cols: E H G P S T W X
-0.502,0.575,1.060,-3.230,-2.880,-3.850,3.354,3.961 = Tepa
0.777,0.433,-3.107,-7.920,-0.809,2.089,3.950,8.756 = gurar
0.575,1.060,-0.502,-3.230,-2.880,3.354,-3.850,3.177 = Ronog
down: 0.575,0.433
H
has: -3.230,-2.880,3.354,-3.850,3.177
yes
which: -0.502,0.575,1.060,-3.230,-2.880,-3.850,3.354,3.961
Tepa
has: 3.961,3.354
no
next: 0.575,1.060,-0.502
-3.230,-2.880,3.354

cols: Z V B A
-5.234,0.779,-0.603,-6.819 : gub
-1.702,-0.449,-3.832,-0.026 : papun
0.400,1.890,-0.751,-2.815 : mifi
2.012,4.005,-1.225,-1.406 : pesi
-2.321,-2.992,3.560,1.526 : Kek
0.400,1.890,-0.751,0.630 : danas
1.981,-3.158,4.735,-4.575 : gon
which: 0.400,1.890,-0.751,0.630
danas
rev: -0.603,0.779,-5.234
gub
down: -0.026,-2.815
A
which: -5.234,0.779,-0.603,-6.819
gub
has: -6.819,-0.603
no

cols: K Y F C
-6.201,0.330,-1.298,-7.650 -> Kib
6.523,-2.098,-6.642,2.603 -> sumiv
-5.676,-3.030,6.304,4.854 -> gagam
-6.167,-1.081,4.802,6.367 -> duk
3.958,-5.811,3.641,-6.778 -> git
-2.099,-6.642,2.603,-1.797 -> Ves
0.552,6.905,-6.379,3.100 -> Nebu
-6.201,0.330,3.415,7.073 -> noda
rev: 2.603,-6.642,-2.098
sumiv
which: 6.523,-2.098,-6.642,2.603
sumiv
which: 3.958,-5.811,3.641,-6.778
git

cols: J N Q M R U L D
-4.940,-6.249,0.023,5.480,1.151,4.308,1.353,0.010 : mazi
0.023,-4.940,-6.249,-0.950,-2.062,4.676,-0.949,2.038 : mabam
-0.949,-2.062,-5.626,7.297,2.780,-4.719,0.182,5.135 : vabek
next: -0.950,-2.062
4.676,-0.949,2.038
next: 0.023,-4.940,-6.249
-0.950,-2.062,4.676
down: -4.940,0.023
J
next: -5.626,7.297
2.780,-4.719,0.182
next: 7.297,2.780
-4.719,0.182,5.135
which: 0.023,-4.940,-6.249,-0.950,-2.062,4.676,-0.949,2.038
mabam

cols: Simul mibu fila Gobab tup Momu Kaneb
0.561,6.253,0.648,-1.627,0.078,-0.355,3.757 : gini
0.561,6.253,0.648,2.231,-0.513,0.693,-3.877 : rebaf
4.129,5.039,-2.060,-2.159,-0.110,-2.063,2.295 : Pas
-2.141,-6.267,0.427,2.970,-0.965,1.234,-3.054 : dek
rev: 1.234,-0.965,2.970,0.427,-6.267,-2.141
dek
which: 0.561,6.253,0.648,-1.627,0.078,-0.355,3.757
gini
down: 0.648,-2.060,0.427
fila
rev: 0.693,-0.513,2.231,0.648,6.253,0.561
rebaf
down: -3.877,2.295
Kaneb
which: 0.561,6.253,0.648,2.231,-0.513,0.693,-3.877
rebaf
has: 0.078,-0.355,3.757
yes

cols: kevor Nek ber taf
-6.222,1.460,-0.609,-0.050 : vabi
-1.007,0.281,3.590,1.390 : fufu
-2.261,1.574,-1.001,0.834 : nofir
1.065,-1.721,-1.508,-0.578 : geg
0.316,5.040,0.928,0.045 : Zeni
-1.573,2.067,0.577,-0.489 : zunaz
1.686,-3.745,0.828,-2.492 : Pumik
-1.697,1.767,-0.057,2.614 : Rem
-5.472,8.279,-0.452,-0.451 : ged
-4.473,3.297,1.718,-0.369 : vomun
has: 0.281,3.590,1.390
yes
down: -2.261,1.065,0.316,-1.573
kevor
has: 1.686,-3.745,0.829,-2.492
no

cols: nili lat Pez lokod metuf Rubo
-0.239,3.007,-6.598,6.058,-1.384,-2.052  lok
5.117,3.007,-6.598,6.058,-1.384,-2.052  nozaz
-4.626,4.178,-1.728,-0.403,-1.383,2.817  Bav
0.498,-1.414,-5.669,-0.630,4.672,-2.578  zafo
-0.239,3.007,-1.664,5.874,-2.656,-1.305  novo
4.006,4.178,-1.728,-3.234,0.550,2.266  Tatod
down: 0.498,-0.239
nili
has: 5.874,-2.656,-1.305
yes
down: -0.239,5.117
nili
which: -0.239,3.007,-1.664,5.874,-2.656,-1.305
novo
which: -0.239,3.007,-6.598,6.058,-1.384,-2.052
lok
which: 4.006,4.178,-1.728,-3.234,0.550,2.266
Tatod

cols: nukif pesep Nat bilal viz bivo Tezo
1.175,-2.296,0.801,0.178,0.051,0.846,-0.201 : Dekuv
-0.517,-4.843,-0.770,-0.801,-2.737,-0.710,-2.915 : sopud
1.230,-5.342,1.106,1.023,-3.364,-0.186,-1.567 : Zan
-1.277,-6.942,-1.247,0.641,-2.728,-5.260,-5.092 : tob
-0.402,-2.930,0.283,0.391,-2.899,0.660,-2.568 : tezog
-0.498,1.825,-0.262,-0.151,-0.590,-0.574,-0.827 : suf
0.302,-3.216,0.935,0.684,-3.441,2.343,-2.750 : futo
0.399,-5.379,0.190,0.689,-2.218,-1.854,-1.953 : ses
1.456,2.212,0.975,1.660,-2.562,0.336,-1.125 : kadom
-0.113,-1.834,-0.145,0.002,-1.171,0.103,-1.171 : natug
rev: 2.343,-3.441,0.684,0.935,-3.216
futo
down: -5.342,-6.942
pesep
down: 0.190,0.975,-0.145
Nat

cols: Gan gor poge todo
6.300,-1.828,-0.446,-1.305  tad
4.242,-2.078,-6.450,0.065  vazo
3.742,0.561,-3.114,3.157  rapan
-0.012,-9.313,-4.419,-4.526  dofog
1.069,2.139,-1.394,-0.224  lozi
which: 3.742,0.561,-3.114,3.157
rapan
rev: -3.114,0.561
rapan
which: 4.242,-2.078,-6.450,0.065
vazo

cols: gaba duve mezus guzol Kaz Ninak
8.338,0.095,-1.250,4.884,6.678,-5.364 = Fol
8.338,0.095,-1.250,-3.538,6.678,4.661 = lutez
-1.250,-3.538,0.095,8.338,6.678,-5.364 = bol
has: 6.678,-5.364
yes
has: -1.250,4.885,6.678
no
which: 8.338,0.095,-1.250,-3.538,6.678,4.661
lutez
which: 8.338,0.095,-1.250,4.884,6.678,-5.364
Fol
has: 0.095,-1.250,4.884
yes
rev: -3.538,-1.250,0.095,8.338
lutez
next: -3.538,0.095
8.338,6.678,-5.364

cols: Guso midig gare rarug
-0.217,-2.627,1.023,7.962 = tizol
-0.217,0.026,1.023,-2.683 = sot
-0.083,0.153,1.537,4.953 = kup
-0.217,0.026,1.023,7.962 = mevi
which: -0.217,0.026,1.023,7.962
mevi
down: -2.627,0.026,0.153
midig
which: -0.083,0.153,1.537,4.953
kup

cols: Sosep zogis dagu lop
-2.505,-0.289,4.021,-2.726 : Vuva
-2.512,-2.430,1.292,-4.155 : Kimu
1.292,-2.509,6.572,-1.827 : zez
-2.430,1.292,-2.512,-1.804 : supon
2.165,-7.138,5.293,-0.519 : nite
-2.646,-2.085,5.329,-3.524 : gek
0.292,0.499,4.271,-5.101 : dazi
-2.184,-2.527,1.471,-3.628 : dur
-0.778,1.288,0.187,-1.339 : sifof
1.200,-0.217,3.324,-3.990 : vup
-2.217,-0.791,4.056,-5.363 : Zevo
down: -2.430,2.165,-2.646,0.292
Sosep
which: 0.292,0.499,4.271,-5.101
dazi
rev: 1.292,-2.430,-2.512
Kimu
has: 0.292,0.499,4.272,-5.101
no
which: 1.200,-0.217,3.324,-3.990
vup
rev: -2.512,1.292
supon

cols: zuve Duni Pul Mora tuva zuso
-1.066,2.350,1.960,0.859,3.861,0.041 : Tigod
0.261,0.696,2.285,4.358,-3.826,0.671 : pifod
-2.987,0.674,1.365,3.568,0.713,0.097 : Gizez
0.679,-6.608,-1.306,-0.194,0.985,-0.892 : Ved
-0.151,-1.451,0.847,2.025,4.061,2.588 : puris
1.543,0.640,2.589,-1.553,-2.345,4.108 : lumo
-2.785,-6.608,-1.306,-0.194,0.985,-0.892 : Vosik
-1.602,0.449,4.760,-4.024,-4.838,-3.892 : dedog
which: -2.987,0.674,1.365,3.568,0.713,0.097
Gizez
next: -1.602,0.449
4.760,-4.024,-4.838
which: 1.543,0.640,2.589,-1.553,-2.345,4.108
lumo
down: 0.671,0.097
zuso

cols: fada vop Lapor vikun zivop midof zatap
1.222,-0.955,-2.053,-0.646,-0.325,-0.394,3.881 = Bim
-2.584,-1.364,2.324,4.727,-2.892,-0.132,3.366 = bodal
-1.041,2.757,1.338,0.600,0.618,-3.069,9.141 = tur
0.790,1.719,1.323,-1.957,1.886,1.975,-0.777 = mubo
-1.314,2.230,0.666,6.440,-1.868,0.425,2.270 = tema
1.740,-4.561,-2.584,-1.364,2.326,4.727,-6.189 = Belin
which: -1.314,2.230,0.666,6.440,-1.868,0.425,2.270
tema
rev: 4.727,2.326,-1.364,-2.584
Belin
which: -1.041,2.757,1.338,0.600,0.618,-3.069,9.141
tur
rev: 1.338,2.757
tur
which: 0.790,1.719,1.323,-1.957,1.886,1.975,-0.777
mubo

cols: nonas Gube Zuviz Lokas gosel gorid baso
-0.089,-4.072,2.725,-1.209,0.042,3.626,3.517 = Pel
-3.226,2.185,2.536,-4.323,0.246,-8.306,-6.301 = busus
5.225,-3.874,-0.689,4.086,-0.003,4.853,0.531 = Refe
-7.411,-4.489,-4.254,-6.296,-3.359,6.937,-1.588 = dusi
4.821,-4.151,-4.116,4.510,-1.239,8.901,2.069 = lik
-3.522,-4.374,-4.016,-2.948,-2.487,5.427,-5.670 = guk
6.932,1.263,4.951,4.263,2.503,-4.957,2.988 = fug
5.030,-3.362,-3.551,4.431,-0.864,5.541,-1.516 = miko
0.080,-4.479,-2.571,-0.186,-1.431,4.336,-3.195 = Nodiv
3.229,-2.113,0.336,1.969,0.256,-0.495,-5.015 = Tib
0.306,-3.334,-0.292,-0.377,-0.571,1.704,-5.245 = vemem
1.499,-3.880,-8.267,2.300,-2.958,9.300,-1.338 = bukuz
next: 2.185,2.536,-4.323
0.246,-8.306,-6.301
has: -1.588,6.937,-3.359,-6.296
no

cols: pebud Sep rozip Rufas
0.363,-0.993,7.338,-0.419 : sanob
0.708,0.333,6.924,-0.282 : lival
-1.728,-1.980,5.303,-2.372 : Seb
-3.268,0.158,0.168,-2.253 : rul
which: -1.728,-1.980,5.303,-2.372
Seb
down: 7.338,6.924
rozip
has: 0.708,0.333,6.924
yes

